Below is a small trained network, with its code and all its weights. Each question gives an input and a target symbol and asks what happens when units are switched off, that is, made to give their printed mean instead of their output.

import numpy as np


def w(rows, s, z=0):
    codes = np.array(rows[::2]) - 128.0
    scale = np.full(codes.shape[1], s)
    scale[-1] = z or s
    return codes * scale


def softmax(a):
    e = np.exp(a - a.max(-1, keepdims=True))
    return e / e.sum(-1, keepdims=True)


def log_softmax(a):
    a = a - a.max(-1, keepdims=True)
    return a - np.log(np.exp(a).sum(-1, keepdims=True))


def net(x, mask):
    ids = ['ΨΩβζημξτ'.index(c) for c in x.split()]
    T = len(ids)
    res = E[ids] + P[:T]
    u = 0
    for l in range(3):
        r = res
        for j in range(2):
            rows = slice(3 * j, 3 * j + 3)
            q, k, v = (r @ M[l][rows].T for M in (Q, K, V))
            z = softmax(np.where(np.tri(T) > 0, q @ k.T / 3**0.5, -1e9)) @ v
            o = O[l][rows]
            res = res + np.where(mask[u + j], z, o[:, -1]) @ o[:, :-1]
        u += 2
    return log_softmax(res[-1] @ U[:, :-1].T + U[:, -1])


Q, K, V, O = {}, {}, {}, {}
E = w([
[46,90,96,99,250,165,60,150,96,144],'Ψ',
[46,102,152,216,74,127,127,129,206,104],'Ω',
[127,172,115,159,219,65,130,68,140,57],'β',
[26,151,130,166,162,226,77,109,45,124],'ζ',
[219,149,112,120,131,242,49,53,121,214],'η',
[118,165,204,168,176,55,93,152,136,81],'μ',
[132,93,126,179,132,73,73,101,108,159],'ξ',
[72,113,212,75,193,154,194,174,166,107],'τ',
],0.021)
P = w([
[95,55,204,229,176,194,74,103,127,97],'0',
[55,122,243,70,55,109,115,102,209,140],'1',
[64,130,174,73,42,126,137,95,189,187],'2',
[92,116,149,99,53,120,149,132,166,206],'3',
[113,107,136,129,59,120,156,156,148,218],'4',
[155,84,125,137,63,78,138,197,150,238],'5',
[160,86,125,163,87,87,142,200,155,235],'6',
[168,92,88,163,47,108,141,226,142,255],'7',
[174,71,130,195,123,141,145,202,165,172],'8',
[191,53,155,198,153,98,123,214,174,176],'9',
],0.0047)
Q[0] = w([
[178,131,105,254,201,39,100,100,105,127],'0.h1',
[62,94,210,83,131,113,144,126,170,149],'0.h1',
[137,95,166,71,166,117,172,154,87,168],'0.h1',
[150,211,118,142,104,85,180,131,122,31],'0.h2',
[144,39,79,168,180,196,154,88,134,133],'0.h2',
[172,128,129,105,128,104,140,102,107,79],'0.h2',
],0.0078)
K[0] = w([
[251,191,118,153,189,167,101,140,189,182],'0.h1',
[101,92,130,173,206,97,196,254,148,67],'0.h1',
[76,24,149,152,202,79,161,242,61,123],'0.h1',
[33,104,141,171,134,66,142,145,48,5],'0.h2',
[155,175,75,158,105,162,182,40,116,227],'0.h2',
[110,122,52,81,154,81,108,142,122,77],'0.h2',
],0.0067)
V[0] = w([
[109,115,79,130,210,41,253,147,112,177],'0.h1',
[184,168,74,138,78,151,127,135,139,128],'0.h1',
[177,110,173,108,106,189,90,140,117,29],'0.h1',
[248,127,199,182,169,198,88,52,179,185],'0.h2',
[2,88,130,122,139,111,154,190,98,148],'0.h2',
[183,198,126,148,124,124,106,172,85,31],'0.h2',
],0.0067)
O[0] = w([
[90,194,109,145,56,158,120,149,140,178,75],'0.h1',
[18,128,140,67,93,76,134,130,66,97,95],'0.h1',
[124,89,93,123,32,81,105,107,29,188,133],'0.h1',
[142,143,39,84,58,126,172,181,178,2,246],'0.h2',
[109,151,106,167,215,67,64,84,225,95,105],'0.h2',
[99,65,155,64,140,117,133,107,123,181,92],'0.h2',
],0.0074,0.011)
Q[1] = w([
[161,114,71,162,38,42,213,120,194,30],'1.h1',
[131,49,66,229,110,187,121,69,68,195],'1.h1',
[111,72,163,169,86,44,181,73,227,141],'1.h1',
[67,123,74,204,203,122,125,64,180,100],'1.h2',
[225,113,103,161,215,162,111,98,108,153],'1.h2',
[33,111,49,2,182,76,153,79,71,169],'1.h2',
],0.0059)
K[1] = w([
[149,114,192,190,42,110,237,154,182,153],'1.h1',
[79,116,119,166,241,141,50,67,173,146],'1.h1',
[72,163,170,185,82,107,131,238,149,131],'1.h1',
[93,173,55,162,138,62,165,105,145,168],'1.h2',
[90,132,116,187,77,110,107,121,120,171],'1.h2',
[56,43,156,113,254,32,75,135,70,92],'1.h2',
],0.0081)
V[1] = w([
[186,160,112,66,118,120,180,55,129,111],'1.h1',
[177,51,169,127,158,147,108,2,111,176],'1.h1',
[56,109,201,185,144,86,110,76,185,85],'1.h1',
[29,24,158,158,56,144,79,179,234,210],'1.h2',
[148,177,99,224,117,135,149,172,153,105],'1.h2',
[61,73,88,177,144,53,234,110,176,218],'1.h2',
],0.0047)
O[1] = w([
[91,173,158,179,241,105,127,143,139,117,133],'1.h1',
[133,126,125,132,125,167,215,74,169,147,1],'1.h1',
[137,215,148,107,66,111,126,172,178,91,128],'1.h1',
[124,55,168,41,61,58,132,145,43,63,64],'1.h2',
[108,200,249,37,114,107,137,56,119,176,201],'1.h2',
[145,151,2,54,92,172,130,166,133,152,3],'1.h2',
],0.0076,0.0055)
Q[2] = w([
[199,201,122,70,129,159,182,126,160,175],'2.h1',
[33,217,126,161,92,107,122,84,205,114],'2.h1',
[115,67,179,216,80,59,147,143,144,125],'2.h1',
[140,159,162,105,164,183,183,91,144,191],'2.h2',
[69,159,167,147,161,149,127,254,100,113],'2.h2',
[110,107,123,155,134,166,91,139,131,164],'2.h2',
],0.0094)
K[2] = w([
[2,125,127,229,119,74,106,111,145,209],'2.h1',
[142,192,137,58,104,144,81,160,121,185],'2.h1',
[183,108,100,50,116,179,132,78,94,35],'2.h1',
[126,143,221,182,167,115,149,199,180,150],'2.h2',
[217,99,214,91,125,220,138,161,129,168],'2.h2',
[158,78,166,136,79,218,89,85,85,162],'2.h2',
],0.0083)
V[2] = w([
[182,185,132,138,102,73,74,65,22,142],'2.h1',
[161,177,159,79,224,55,177,137,78,99],'2.h1',
[190,117,23,111,114,59,146,38,200,111],'2.h1',
[92,120,78,99,159,138,116,100,183,83],'2.h2',
[115,108,166,247,96,135,57,154,229,156],'2.h2',
[254,113,146,113,104,193,181,80,127,139],'2.h2',
],0.0071)
O[2] = w([
[224,116,210,191,139,155,55,150,55,120,73],'2.h1',
[175,252,145,112,214,134,153,180,215,170,115],'2.h1',
[170,129,49,254,120,68,204,74,181,109,135],'2.h1',
[118,104,119,182,176,38,48,74,87,163,205],'2.h2',
[190,110,158,113,143,92,161,182,36,134,253],'2.h2',
[157,168,124,132,106,176,249,78,116,167,213],'2.h2',
],0.0093,0.0055)
U = w([
[99,62,78,137,177,122,89,164,175,87,156],'Ψ',
[100,71,101,118,109,87,157,159,103,56,87],'Ω',
[150,135,120,167,135,137,126,73,204,116,176],'β',
[69,123,212,141,129,156,91,70,73,137,166],'ζ',
[141,124,136,150,136,155,158,95,84,87,1],'η',
[139,139,178,145,165,111,127,193,95,99,46],'μ',
[255,53,117,131,101,147,143,81,121,136,241],'ξ',
[98,105,118,70,151,121,199,152,170,122,184],'τ',
],0.0089,0.0051)

Each question gives the input, a string of symbols that net reads in full, and the target symbol t.
The units are the heads (3 rows each of Q, K, V and O). Each row of codes is followed by its name. A weight is (code - 128) times the scale printed after its matrix; where a second scale follows, it is the last column's (O and U).
mask holds one flag per head, layer by layer. A switched-off head (its flag False) gives its mean, the last column of its rows in O, instead of its output. The means were averaged over made-up inputs and are rounded, as every weight is.
A unit's drop is (log p(t) with every unit on - log p(t) with that unit switched off) / (log p(t) with every unit on - log p(t) with every unit switched off).
The circuit of an input: a set's keep is (log p(t) with only the set's units on - log p(t) with every unit switched off) / (log p(t) with every unit on - log p(t) with every unit switched off). Starting from all 6 units, units are removed one at a time, each time the one whose removal leaves the highest keep (on an exact tie, the one counted first), for as long as the keep stays at least 0.8.
circuit, biggest first: the units of the circuit, biggest drop first
unit that matters most: the unit with the biggest drop
heads that matter: for each layer, one digit per head in row order, 1 if its drop is at least 0.15 and else 0, layers parted by /
input η τ η, target τ: circuit, biggest first -> 2.h1
input Ω Ω Ψ β μ Ω η μ μ, target ζ: circuit, biggest first -> 0.h2, 1.h2
input τ Ω β Ω η μ η, target μ: heads that matter -> 01 / 10 / 10
input τ Ω ξ μ η β μ τ, target μ: heads that matter -> 11 / 00 / 01
input ζ ξ Ω η β ζ, target η: circuit, biggest first -> 0.h2, 2.h2, 1.h2
input ζ μ ξ β Ψ ξ β β, target β: circuit, biggest first -> 1.h2, 0.h1
input Ω Ω τ β β Ω, target τ: heads that matter -> 10 / 11 / 10
input μ Ψ τ β, target β: circuit, biggest first -> 1.h1, 0.h1, 0.h2
input Ψ η Ψ Ψ ζ ζ β τ η, target Ψ: heads that matter -> 11 / 11 / 11
input ζ ζ Ω μ μ Ψ Ω, target μ: circuit, biggest first -> 2.h1, 1.h2
input μ μ Ψ β Ω, target Ω: circuit, biggest first -> 1.h2, 1.h1, 2.h1
input Ω τ Ψ β μ Ω, target τ: heads that matter -> 01 / 11 / 10
input μ τ Ω ξ ξ μ μ Ω ξ Ω, target ξ: heads that matter -> 01 / 11 / 10
input τ ξ ζ Ω μ ζ μ β τ, target ξ: unit that matters most -> 0.h1
input Ψ β Ω ζ Ω Ω ξ Ω β, target Ω: heads that matter -> 00 / 11 / 10
input Ψ η μ ξ τ β Ω Ω β, target Ψ: circuit, biggest first -> 0.h1, 2.h2
input μ μ ζ τ η Ω μ Ψ η, target Ω: heads that matter -> 11 / 01 / 10
input Ω η ζ η, target ζ: circuit, biggest first -> 1.h2, 2.h1
input τ Ω η Ω Ω, target β: heads that matter -> 10 / 00 / 01
input τ β μ μ β, target μ: unit that matters most -> 2.h2
input ζ η μ η, target μ: heads that matter -> 01 / 00 / 10
input Ω η Ω τ, target μ: circuit, biggest first -> 0.h2, 1.h2, 0.h1, 2.h2
input Ψ η Ω β μ ξ τ Ω, target β: circuit, biggest first -> 0.h2, 2.h2
input Ψ Ψ Ω η ζ ξ ζ Ω Ψ, target τ: heads that matter -> 00 / 00 / 11
input Ψ ζ Ω ξ Ω μ Ω, target μ: heads that matter -> 00 / 00 / 11
input β μ Ω Ω ξ Ψ η τ η, target τ: heads that matter -> 01 / 11 / 10
input Ψ Ψ Ω ζ ζ Ψ Ψ ξ τ Ω, target ζ: unit that matters most -> 2.h1
